Below are the code and all the weights of a small trained network. Each question names an input and a class and asks about switching units off, where a switched-off unit gives its printed mean instead of its output.

import numpy as np


def w(rows, s, z=0):
    codes = np.array(rows[::2]) - 128.0
    scale = np.full(codes.shape[1], s)
    scale[-1] = z or s
    return codes * scale


def norm(h):
    return h / np.sqrt((h * h).mean(-1, keepdims=True) + 1e-5)


def f(y):
    return y / 2 * (1 + np.tanh(0.7978845608 * (y + 0.044715 * y**3)))


def log_softmax(a):
    a = a - a.max(-1, keepdims=True)
    return a - np.log(np.exp(a).sum(-1, keepdims=True))


def net(x, mask):
    res = np.array(x, float).reshape(1, 6) / 4 @ E
    u = 0
    for l in range(2):
        y = f(norm(res) @ A[l][:, :-1].T + A[l][:, -1])
        res = res + np.where(mask[u : u + 15], y, B[l][:, -1]) @ B[l][:, :-1]
        u += 15
    return log_softmax(norm(res)[-1] @ U[:, :-1].T + U[:, -1])


A, B = {}, {}
E = w([
[208,109,177,193,60,88,147,112,159],'x0',
[150,129,139,155,180,40,157,177,47],'x1',
[122,125,214,124,160,117,3,160,153],'x2',
[207,223,161,112,132,190,105,89,53],'x3',
[188,182,75,77,139,95,123,161,200],'x4',
[128,130,127,129,128,129,127,127,129],'x5',
],0.0018)
A[0] = w([
[21,173,54,71,176,156,79,143,68,36],'L0N1',
[217,187,66,92,137,104,129,220,200,9],'L0N2',
[201,219,145,156,166,196,110,77,103,35],'L0N3',
[133,130,60,97,118,130,235,79,105,30],'L0N4',
[199,207,125,145,170,193,93,98,67,27],'L0N5',
[147,102,195,89,148,123,14,167,133,66],'L0N6',
[133,172,138,168,189,29,164,221,63,41],'L0N7',
[143,124,198,103,159,121,22,168,140,49],'L0N8',
[65,22,81,156,153,62,146,192,218,86],'L0N9',
[175,105,105,121,69,132,172,113,130,44],'L0N10',
[196,201,72,75,148,105,127,214,213,2],'L0N11',
[212,185,70,87,147,130,130,249,195,4],'L0N12',
[203,208,122,146,194,192,119,106,84,2],'L0N13',
[138,135,61,97,87,164,253,118,79,47],'L0N14',
[138,159,152,165,201,46,170,213,63,49],'L0N15',
],0.0029,0.0016)
B[0] = w([
[228,91,214,136,154,107,185,126,189,167],'L0N1',
[111,99,161,134,132,113,120,20,82,174],'L0N2',
[77,93,113,109,73,78,155,203,137,174],'L0N3',
[77,195,136,197,164,115,69,171,160,168],'L0N4',
[51,106,134,112,68,64,150,182,145,169],'L0N5',
[98,201,80,213,156,119,168,141,134,165],'L0N6',
[177,71,51,103,104,220,50,152,144,176],'L0N7',
[101,207,67,205,153,123,161,129,154,158],'L0N8',
[94,224,167,71,31,89,138,179,67,247],'L0N9',
[154,162,140,135,177,131,108,156,154,124],'L0N10',
[47,85,139,134,121,120,103,23,82,176],'L0N11',
[71,95,135,126,137,92,100,3,71,167],'L0N12',
[32,130,128,78,65,59,132,182,132,151],'L0N13',
[93,199,135,201,186,109,59,146,152,197],'L0N14',
[174,83,72,107,104,191,55,126,140,172],'L0N15',
],0.003,0.0015)
A[1] = w([
[112,122,112,87,91,210,112,106,140,89],'L1N1',
[122,109,204,126,157,137,70,169,157,29],'L1N2',
[125,129,19,154,103,131,254,93,105,83],'L1N3',
[66,51,80,121,108,107,152,160,184,46],'L1N4',
[124,79,117,132,155,121,112,85,72,117],'L1N5',
[90,141,141,110,70,209,126,77,229,104],'L1N6',
[186,229,166,80,109,176,110,93,53,104],'L1N7',
[115,98,170,121,139,122,14,161,181,84],'L1N8',
[117,151,115,199,173,65,69,131,154,155],'L1N9',
[100,75,137,172,133,93,151,141,56,115],'L1N10',
[69,128,119,47,220,167,123,157,104,109],'L1N11',
[78,134,115,41,177,167,135,142,101,87],'L1N12',
[100,174,103,102,86,101,146,156,78,67],'L1N13',
[73,34,205,200,116,221,161,133,33,5],'L1N14',
[221,118,174,182,48,93,125,107,145,107],'L1N15',
],0.0034,0.0015)
B[1] = w([
[191,99,111,171,138,64,116,184,131,130],'L1N1',
[131,183,42,160,117,130,153,99,138,102],'L1N2',
[111,211,205,150,186,183,31,134,107,185],'L1N3',
[127,173,163,140,72,100,92,174,79,130],'L1N4',
[167,124,128,89,111,161,141,121,153,121],'L1N5',
[221,86,69,97,180,130,80,198,3,246],'L1N6',
[20,75,116,129,67,62,126,201,170,182],'L1N7',
[113,196,103,149,134,157,184,127,65,155],'L1N8',
[113,187,154,104,158,246,142,82,105,205],'L1N9',
[156,149,105,65,100,182,99,120,187,161],'L1N10',
[202,87,173,219,85,118,200,78,198,200],'L1N11',
[170,71,164,175,98,104,176,123,179,168],'L1N12',
[106,105,148,138,91,152,71,149,176,182],'L1N13',
[115,176,63,20,156,28,79,3,152,172],'L1N14',
[103,70,131,121,204,135,217,120,198,221],'L1N15',
],0.0031,0.0013)
U = w([
[41,144,163,100,11,69,127,220,130,191],'0',
[100,243,133,219,203,199,105,129,127,173],'1',
[114,108,105,41,143,81,92,2,115,193],'2',
[237,52,53,113,137,174,75,201,64,56],'3',
[179,57,193,169,162,122,246,123,216,7],'4',
],0.0089,0.0012)

Each question gives the input, the list of numbers given to net, and the class t.
The units are the neurons (one row each of A and B). Each row of codes is followed by its name. A weight is (code - 128) times the scale printed after its matrix; where a second scale follows, it is the last column's (A, B and U).
mask holds one flag per neuron, layer by layer. A switched-off neuron (its flag False) gives its mean, the last column of its row in B, instead of its output. The means were averaged over made-up inputs and are rounded, as every weight is.
A unit's drop is (log p(t) with every unit on - log p(t) with that unit switched off) / (log p(t) with every unit on - log p(t) with every unit switched off).
The circuit of an input: a set's keep is (log p(t) with only the set's units on - log p(t) with every unit switched off) / (log p(t) with every unit on - log p(t) with every unit switched off). Starting from the 12 units with the biggest drops (on a tie, the unit counted first), units are removed one at a time, each time the one whose removal leaves the highest keep (on an exact tie, the one counted first), for as long as the keep stays at least 0.8.
units of the circuit, in order: the units of the circuit, biggest drop first
k most important neurons: the k neurons with the biggest drops, biggest first
top k neurons in layer l: the k neurons of layer l with the biggest drops, biggest first
input [-7,-6,-3,-6,-5,0], class 4: 4 most important neurons : (L1N11; L1N12; L0N7; L0N15)
input [-4,-7,-1,-4,2,-2], class 3: units of the circuit, in order : (L1N6)
input [-7,1,5,4,8,-8], class 2: units of the circuit, in order : (L0N12; L0N11)
input [6,-5,-8,-8,-6,-7], class 0: units of the circuit, in order : (L0N9; L1N4)
input [8,2,1,6,-2,-6], class 4: top 2 neurons in layer 1 : (L1N15; L1N4)
input [0,-7,3,6,2,3], class 3: 2 most important neurons : (L1N6; L0N9)
input [-2,-6,3,-2,-7,4], class 2: top 2 neurons in layer 0 : (L0N7; L0N15)
input [-8,-1,4,0,7,-4], class 4: top 2 neurons in layer 0 : (L0N1; L0N14)
input [8,-1,-8,-8,-8,3], class 0: 3 most important neurons : (L0N9; L0N1; L1N4)
input [7,1,-1,7,8,1], class 2: top 3 neurons in layer 0 : (L0N9; L0N12; L0N2)
input [1,8,3,-7,-3,1], class 3: 2 most important neurons : (L0N7; L0N15)
input [1,6,-4,7,1,-8], class 0: 2 most important neurons : (L1N6; L0N13)
input [-2,-5,3,6,8,-6], class 2: 3 most important neurons : (L0N12; L0N9; L0N11)
input [-1,7,0,-4,-1,-4], class 3: units of the circuit, in order : (L0N7)
input [-8,-3,1,-7,-6,-4], class 4: 3 most important neurons : (L1N11; L0N1; L1N12)
input [-6,0,1,2,4,8], class 4: units of the circuit, in order : (L1N11; L1N12)
input [-4,4,3,5,0,8], class 0: units of the circuit, in order : (L0N13; L0N5)
input [-2,6,4,-2,1,2], class 3: 2 most important neurons : (L0N7; L0N15)
input [-2,6,-7,4,8,7], class 2: 3 most important neurons : (L0N12; L0N2; L0N6)
input [7,6,7,-5,3,-1], class 1: top neuron in layer 0 : (L0N1)
input [-4,-1,-7,-2,-7,-3], class 1: 3 most important neurons : (L0N14; L0N4; L1N3)
input [-1,-2,5,8,8,-8], class 0: top 2 neurons in layer 1 : (L1N7; L1N14)
